Below are the code and all the weights of a small trained network. Each question names an input and a class and asks about switching units off, where a switched-off unit gives its printed mean instead of its output.

import numpy as np


def w(rows, s, z=0):
    codes = np.array(rows[::2]) - 128.0
    scale = np.full(codes.shape[1], s)
    scale[-1] = z or s
    return codes * scale


def f(y):
    return np.maximum(y, 0)


def log_softmax(a):
    a = a - a.max(-1, keepdims=True)
    return a - np.log(np.exp(a).sum(-1, keepdims=True))


def net(x, mask):
    res = np.array(x, float).reshape(1, 8) / 4 @ E
    y = f(res @ A[0][:, :-1].T + A[0][:, -1])
    res = res + np.where(mask, y, B[0][:, -1]) @ B[0][:, :-1]
    return log_softmax(res[-1] @ U[:, :-1].T + U[:, -1])


A, B = {}, {}
E = w([
[127,127,128,131,128,128,128,128,127,130],'x0',
[129,128,128,124,126,128,128,132,132,126],'x1',
[126,129,127,130,132,131,127,126,125,128],'x2',
[25,100,104,41,169,159,67,86,200,136],'x3',
[130,126,129,128,126,126,128,127,129,130],'x4',
[137,135,183,79,129,227,137,136,81,2],'x5',
[112,220,98,131,210,146,231,88,140,130],'x6',
[126,126,128,125,130,127,130,126,127,130],'x7',
],0.0088)
A[0] = w([
[183,83,209,153,54,157,90,176,57,64,111],'neuron 0',
[128,109,127,117,112,116,95,136,137,137,111],'neuron 1',
[56,143,76,105,185,118,127,78,190,178,102],'neuron 2',
[127,130,129,129,128,128,125,129,129,128,124],'neuron 3',
[123,58,124,111,88,89,40,140,146,154,208],'neuron 4',
[215,202,113,249,111,46,254,172,91,160,83],'neuron 5',
[92,22,124,100,63,87,21,176,167,165,33],'neuron 6',
[156,223,132,112,163,169,234,106,111,101,76],'neuron 7',
[42,145,64,102,198,117,125,67,199,185,98],'neuron 8',
[61,71,148,41,132,177,49,100,177,98,2],'neuron 9',
[60,166,58,125,204,109,166,74,200,188,102],'neuron 10',
[92,154,167,41,169,223,150,121,113,37,10],'neuron 11',
[181,107,185,148,81,158,116,158,68,72,122],'neuron 12',
[185,77,204,154,60,159,91,181,58,64,111],'neuron 13',
[170,85,91,211,65,25,93,153,145,231,48],'neuron 14',
],0.0049,0.0064)
B[0] = w([
[163,143,118,96,97,93,165,173,137,136,225],'neuron 0',
[112,127,124,142,141,133,117,112,137,134,146],'neuron 1',
[163,161,94,98,96,80,144,149,149,149,187],'neuron 2',
[127,127,128,129,128,129,128,127,129,128,128],'neuron 3',
[96,100,164,166,157,193,154,138,86,89,245],'neuron 4',
[49,113,109,188,195,164,56,60,164,160,254],'neuron 5',
[62,146,78,174,187,111,48,47,194,187,192],'neuron 6',
[87,98,161,174,161,198,141,132,89,93,195],'neuron 7',
[161,157,98,101,99,80,143,147,147,148,199],'neuron 8',
[91,64,213,190,152,254,202,186,30,37,167],'neuron 9',
[160,159,88,99,97,77,139,144,160,156,205],'neuron 10',
[46,134,73,188,193,118,38,36,197,192,182],'neuron 11',
[156,139,124,102,106,98,163,167,127,130,203],'neuron 12',
[163,147,117,95,96,89,171,174,138,137,225],'neuron 13',
[90,80,195,182,157,234,181,168,53,57,223],'neuron 14',
],0.0086,0.0068)
U = w([
[122,102,192,148,141,188,179,154,48,62,136],'0',
[92,130,95,148,167,119,38,30,184,174,219],'1',
[254,157,112,21,46,35,167,171,143,140,4],'2',
],0.0093,0.0016)

Each question gives the input, the list of numbers given to net, and the class t.
The units are the neurons (one row each of A and B). Each row of codes is followed by its name. A weight is (code - 128) times the scale printed after its matrix; where a second scale follows, it is the last column's (A, B and U).
mask holds one flag per neuron, in row order. A switched-off neuron (its flag False) gives its mean, the last column of its row in B, instead of its output. The means were averaged over made-up inputs and are rounded, as every weight is.
A unit's drop is (log p(t) with every unit on - log p(t) with that unit switched off) / (log p(t) with every unit on - log p(t) with every unit switched off).
The circuit of an input: a set's keep is (log p(t) with only the set's units on - log p(t) with every unit switched off) / (log p(t) with every unit on - log p(t) with every unit switched off). Starting from the 12 units with the biggest drops (on a tie, the unit counted first), units are removed one at a time, each time the one whose removal leaves the highest keep (on an exact tie, the one counted first), for as long as the keep stays at least 0.8.
units of the circuit, in order: the units of the circuit, biggest drop first
unit that matters most: the unit with the biggest drop
top k neurons: the k neurons with the biggest drops, biggest first
drop of u: that unit's drop, to one decimal
input [1,-4,-5,1,1,4,6,-6], class 1: top 4 neurons -> neuron 11; neuron 14; neuron 4; neuron 9
input [6,8,-7,6,5,8,7,4], class 1: unit that matters most -> neuron 11
input [7,-5,-2,-2,5,-1,3,7], class 1: top 3 neurons -> neuron 14; neuron 4; neuron 9
input [2,4,-4,-1,-2,3,0,-6], class 2: units of the circuit, in order -> neuron 14; neuron 5
input [-7,-7,-5,0,2,-4,-3,-1], class 0: top 4 neurons -> neuron 14; neuron 5; neuron 11; neuron 4
input [7,-1,-5,-7,2,-2,1,7], class 1: top 3 neurons -> neuron 5; neuron 4; neuron 9
input [-4,-7,-2,4,1,1,-8,-4], class 0: top 3 neurons -> neuron 9; neuron 4; neuron 5
input [-3,3,3,-8,-5,1,-5,4], class 2: top 3 neurons -> neuron 13; neuron 0; neuron 12
input [-3,4,-1,-7,-5,-1,4,6], class 1: top 2 neurons -> neuron 5; neuron 14
input [8,-2,6,-1,8,-7,-2,-2], class 0: top 3 neurons -> neuron 14; neuron 11; neuron 4
input [-6,-5,7,-5,-4,-1,1,3], class 1: top 4 neurons -> neuron 5; neuron 14; neuron 4; neuron 9
input [2,4,1,0,7,4,-1,-5], class 2: top 2 neurons -> neuron 14; neuron 5
input [1,7,-8,8,8,7,7,-7], class 1: drop of neuron 11 -> 4.2
input [2,-6,1,7,8,8,7,0], class 1: drop of neuron 11 -> 2.8
input [-1,-3,4,-5,-1,-5,-6,-4], class 0: drop of neuron 14 -> 1.5
input [-3,4,7,7,-4,4,-8,6], class 0: units of the circuit, in order -> neuron 9
input [-3,3,-6,-4,4,-7,-6,6], class 0: top 2 neurons -> neuron 14; neuron 4
